Below are the code and all the weights of a small trained network. Each question names an input and a class and asks about switching units off, where a switched-off unit gives its printed mean instead of its output.

import numpy as np


def w(rows, s, z=0):
    codes = np.array(rows[::2]) - 128.0
    scale = np.full(codes.shape[1], s)
    scale[-1] = z or s
    return codes * scale


def f(y):
    return np.maximum(y, 0)


def log_softmax(a):
    a = a - a.max(-1, keepdims=True)
    return a - np.log(np.exp(a).sum(-1, keepdims=True))


def net(x, mask):
    res = np.array(x, float).reshape(1, 5) / 4 @ E
    y = f(res @ A[0][:, :-1].T + A[0][:, -1])
    res = res + np.where(mask, y, B[0][:, -1]) @ B[0][:, :-1]
    return log_softmax(res[-1] @ U[:, :-1].T + U[:, -1])


A, B = {}, {}
E = w([
[201,4,67,44,194],'x0',
[75,228,146,77,212],'x1',
[220,245,137,218,150],'x2',
[92,149,41,143,72],'x3',
[56,253,18,103,3],'x4',
],0.0072)
A[0] = w([
[111,240,246,124,83,159],'n0',
[190,91,125,196,183,188],'n1',
[100,54,145,146,76,253],'n2',
[71,166,52,148,39,115],'n3',
[107,107,92,67,55,190],'n4',
[176,98,93,113,175,102],'n5',
[126,146,111,76,75,122],'n6',
[139,95,149,202,88,238],'n7',
[124,200,128,132,75,104],'n8',
[173,210,182,96,163,181],'n9',
[120,94,132,185,121,50],'n10',
[83,148,88,71,154,103],'n11',
],0.011,0.004)
B[0] = w([
[68,163,96,57,125,227],'n0',
[220,213,191,78,3,203],'n1',
[129,157,194,2,122,215],'n2',
[177,153,60,138,90,249],'n3',
[77,153,73,94,246,216],'n4',
[68,164,178,145,158,178],'n5',
[123,126,78,171,216,177],'n6',
[173,183,236,77,79,193],'n7',
[72,95,88,103,94,198],'n8',
[47,202,192,137,184,193],'n9',
[164,116,225,118,113,144],'n10',
[97,158,84,189,103,171],'n11',
],0.0071,0.012)
U = w([
[182,186,185,154,109,111],'0',
[165,92,98,220,147,1],'1',
[163,108,168,106,42,196],'2',
[92,198,123,93,168,254],'3',
[138,120,97,147,106,1],'4',
[164,111,107,87,141,121],'5',
[168,139,97,139,130,1],'6',
[125,135,6,137,74,242],'7',
],0.012,0.004)

Each question gives the input, the list of numbers given to net, and the class t.
The units are the neurons (one row each of A and B). Each row of codes is followed by its name. A weight is (code - 128) times the scale printed after its matrix; where a second scale follows, it is the last column's (A, B and U).
mask holds one flag per neuron, in row order. A switched-off neuron (its flag False) gives its mean, the last column of its row in B, instead of its output. The means were averaged over made-up inputs and are rounded, as every weight is.
A unit's drop is (log p(t) with every unit on - log p(t) with that unit switched off) / (log p(t) with every unit on - log p(t) with every unit switched off).
The circuit of an input: a set's keep is (log p(t) with only the set's units on - log p(t) with every unit switched off) / (log p(t) with every unit on - log p(t) with every unit switched off). Starting from all 12 units, units are removed one at a time, each time the one whose removal leaves the highest keep (on an exact tie, the one counted first), for as long as the keep stays at least 0.8.
units of the circuit, in order: the units of the circuit, biggest drop first
k most important neurons: the k neurons with the biggest drops, biggest first
drop when u is switched off: that unit's drop, to one decimal
input [5,-6,-8,-6,8], class 3: units of the circuit, in order : n4
input [8,2,5,2,-3], class 0: units of the circuit, in order : n1; n0
input [-5,-7,3,6,-8], class 2: units of the circuit, in order : n9; n4
input [6,3,5,2,1], class 0: units of the circuit, in order : n4; n0
input [5,2,8,3,2], class 0: units of the circuit, in order : n4; n0
input [-6,-7,8,-3,8], class 7: 2 most important neurons : n3; n8
input [-8,1,-7,3,1], class 7: units of the circuit, in order : n3; n9
input [2,1,6,-2,-1], class 0: units of the circuit, in order : n4; n1
input [5,1,-1,5,-6], class 0: units of the circuit, in order : n1; n0
input [5,4,5,-6,1], class 0: units of the circuit, in order : n4; n1
input [8,3,3,4,-3], class 0: 2 most important neurons : n1; n4
input [-8,-1,-2,6,3], class 7: drop when n3 is switched off : 0.3
input [4,-2,-6,6,-7], class 2: drop when n9 is switched off : 0.1
input [8,0,7,-1,-3], class 0: units of the circuit, in order : n1
input [3,0,-1,-3,-5], class 0: drop when n5 is switched off : 0.2
input [-2,2,3,2,-8], class 0: drop when n1 is switched off : 0.1
